Below are the code and all the weights of a small trained network. Each question names an input and a class and asks about switching units off, where a switched-off unit gives its printed mean instead of its output.

import numpy as np


def w(rows, s, z=0):
    codes = np.array(rows[::2]) - 128.0
    scale = np.full(codes.shape[1], s)
    scale[-1] = z or s
    return codes * scale


def norm(h):
    return h / np.sqrt((h * h).mean(-1, keepdims=True) + 1e-5)


def f(y):
    return y / 2 * (1 + np.tanh(0.7978845608 * (y + 0.044715 * y**3)))


def log_softmax(a):
    a = a - a.max(-1, keepdims=True)
    return a - np.log(np.exp(a).sum(-1, keepdims=True))


def net(x, mask):
    res = np.array(x, float).reshape(1, 7) / 4 @ E
    u = 0
    for l in range(2):
        y = f(norm(res) @ A[l][:, :-1].T + A[l][:, -1])
        res = res + np.where(mask[u : u + 12], y, B[l][:, -1]) @ B[l][:, :-1]
        u += 12
    return log_softmax(norm(res)[-1] @ U[:, :-1].T + U[:, -1])


A, B = {}, {}
E = w([
[152,137,218,139],'x0',
[134,119,121,125],'x1',
[126,129,124,126],'x2',
[124,136,130,123],'x3',
[124,127,133,127],'x4',
[156,205,117,53],'x5',
[253,156,94,241],'x6',
],0.0063)
A[0] = w([
[44,193,124,93,24],'L0N1',
[66,115,156,67,69],'L0N2',
[187,231,161,58,64],'L0N3',
[142,160,53,38,135],'L0N4',
[42,88,116,42,62],'L0N5',
[186,193,111,162,30],'L0N6',
[50,163,160,49,132],'L0N7',
[76,32,163,190,191],'L0N8',
[91,185,110,184,42],'L0N9',
[166,254,112,120,68],'L0N10',
[144,224,123,187,3],'L0N11',
[198,155,56,161,27],'L0N12',
],0.0072,0.0031)
B[0] = w([
[163,17,79,160,154],'L0N1',
[243,109,90,135,190],'L0N2',
[76,197,18,197,194],'L0N3',
[40,213,167,192,215],'L0N4',
[254,71,167,174,234],'L0N5',
[186,64,86,134,159],'L0N6',
[211,99,57,172,253],'L0N7',
[146,185,76,217,221],'L0N8',
[152,30,60,37,106],'L0N9',
[98,82,105,234,182],'L0N10',
[193,17,35,115,135],'L0N11',
[210,54,163,106,186],'L0N12',
],0.0058,0.0035)
A[1] = w([
[68,113,52,158,152],'L1N1',
[43,60,79,99,204],'L1N2',
[162,143,211,149,92],'L1N3',
[106,90,163,185,51],'L1N4',
[69,21,178,1,121],'L1N5',
[121,183,226,173,93],'L1N6',
[152,98,81,201,206],'L1N7',
[146,198,107,71,2],'L1N8',
[122,100,127,46,19],'L1N9',
[87,59,172,216,69],'L1N10',
[246,75,99,144,98],'L1N11',
[147,148,222,126,22],'L1N12',
],0.0086,0.0043)
B[1] = w([
[88,182,186,60,172],'L1N1',
[211,161,216,164,146],'L1N2',
[87,140,163,55,140],'L1N3',
[191,154,39,124,130],'L1N4',
[255,105,92,159,135],'L1N5',
[111,134,133,31,143],'L1N6',
[82,138,146,66,255],'L1N7',
[139,215,41,158,121],'L1N8',
[186,56,139,135,116],'L1N9',
[128,178,29,153,152],'L1N10',
[76,90,144,77,224],'L1N11',
[119,178,205,80,123],'L1N12',
],0.0087,0.0082)
U = w([
[85,115,129,87,253],'0',
[255,4,65,137,105],'1',
[92,192,58,216,125],'2',
[42,97,142,68,111],'3',
[62,115,150,67,115],'4',
[91,182,228,54,13],'5',
[48,81,129,99,41],'6',
],0.0081,0.0043)

Each question gives the input, the list of numbers given to net, and the class t.
The units are the neurons (one row each of A and B). Each row of codes is followed by its name. A weight is (code - 128) times the scale printed after its matrix; where a second scale follows, it is the last column's (A, B and U).
mask holds one flag per neuron, layer by layer. A switched-off neuron (its flag False) gives its mean, the last column of its row in B, instead of its output. The means were averaged over made-up inputs and are rounded, as every weight is.
A unit's drop is (log p(t) with every unit on - log p(t) with that unit switched off) / (log p(t) with every unit on - log p(t) with every unit switched off).
The circuit of an input: a set's keep is (log p(t) with only the set's units on - log p(t) with every unit switched off) / (log p(t) with every unit on - log p(t) with every unit switched off). Starting from the 12 units with the biggest drops (on a tie, the unit counted first), units are removed one at a time, each time the one whose removal leaves the highest keep (on an exact tie, the one counted first), for as long as the keep stays at least 0.8.
units of the circuit, in order: the units of the circuit, biggest drop first
most important unit: the unit with the biggest drop
k most important neurons: the k neurons with the biggest drops, biggest first
k most important neurons of layer l: the k neurons of layer l with the biggest drops, biggest first
input [4,5,-2,-6,-1,3,-8], class 1: units of the circuit, in order	[L1N5]
input [8,6,8,-2,-2,-4,5], class 3: 2 most important neurons of layer 0	[L0N4 L0N5]
input [-6,-6,-5,1,0,6,-1], class 2: 2 most important neurons of layer 0	[L0N4 L0N3]
input [-7,-5,4,-7,-8,7,-8], class 1: units of the circuit, in order	[L0N5 L1N5 L1N7]
input [3,5,1,0,2,6,-5], class 2: units of the circuit, in order	[L0N3 L1N8 L1N7]
input [-6,-3,-4,-3,4,-1,-7], class 1: units of the circuit, in order	[L1N5 L0N5]
input [7,7,5,6,0,7,2], class 2: 2 most important neurons	[L0N3 L1N11]
input [-2,0,5,6,-2,-7,-3], class 2: units of the circuit, in order	[L1N10 L1N2]
input [6,5,7,1,-3,-5,6], class 3: 3 most important neurons of layer 1	[L1N11 L1N3 L1N7]
input [-7,-4,0,2,6,-5,-2], class 5: units of the circuit, in order	[L1N1 L1N2]
input [-2,1,-7,0,-5,-2,4], class 3: units of the circuit, in order	[L1N11 L1N7]
input [-1,-4,1,3,-1,4,-7], class 1: units of the circuit, in order	[L1N5 L1N7]
input [-3,8,-5,-1,-3,8,-2], class 2: 3 most important neurons	[L1N11 L0N4 L1N7]
input [3,3,1,-1,-4,6,0], class 2: units of the circuit, in order	[L0N3]
input [-6,-5,8,1,-8,6,-8], class 1: units of the circuit, in order	[L0N5 L1N5 L1N7]
input [1,-6,2,2,6,-6,-4], class 2: 2 most important neurons	[L1N10 L0N8]
input [-3,4,-3,-1,-4,8,-7], class 2: 3 most important neurons of layer 1	[L1N8 L1N7 L1N11]
input [5,-5,-5,6,-6,8,5], class 2: 2 most important neurons of layer 0	[L0N3 L0N10]
input [8,-3,-4,0,3,-3,6], class 5: 2 most important neurons	[L0N7 L1N3]
input [-1,-1,1,6,6,-2,4], class 0: most important unit	L1N11
input [1,0,4,5,8,-2,7], class 6: 4 most important neurons of layer 1	[L1N11 L1N7 L1N2 L1N5]
input [4,6,-7,3,6,8,-6], class 2: 2 most important neurons of layer 0	[L0N3 L0N7]
input [-3,-4,-8,0,-7,5,4], class 3: 2 most important neurons of layer 1	[L1N7 L1N10]
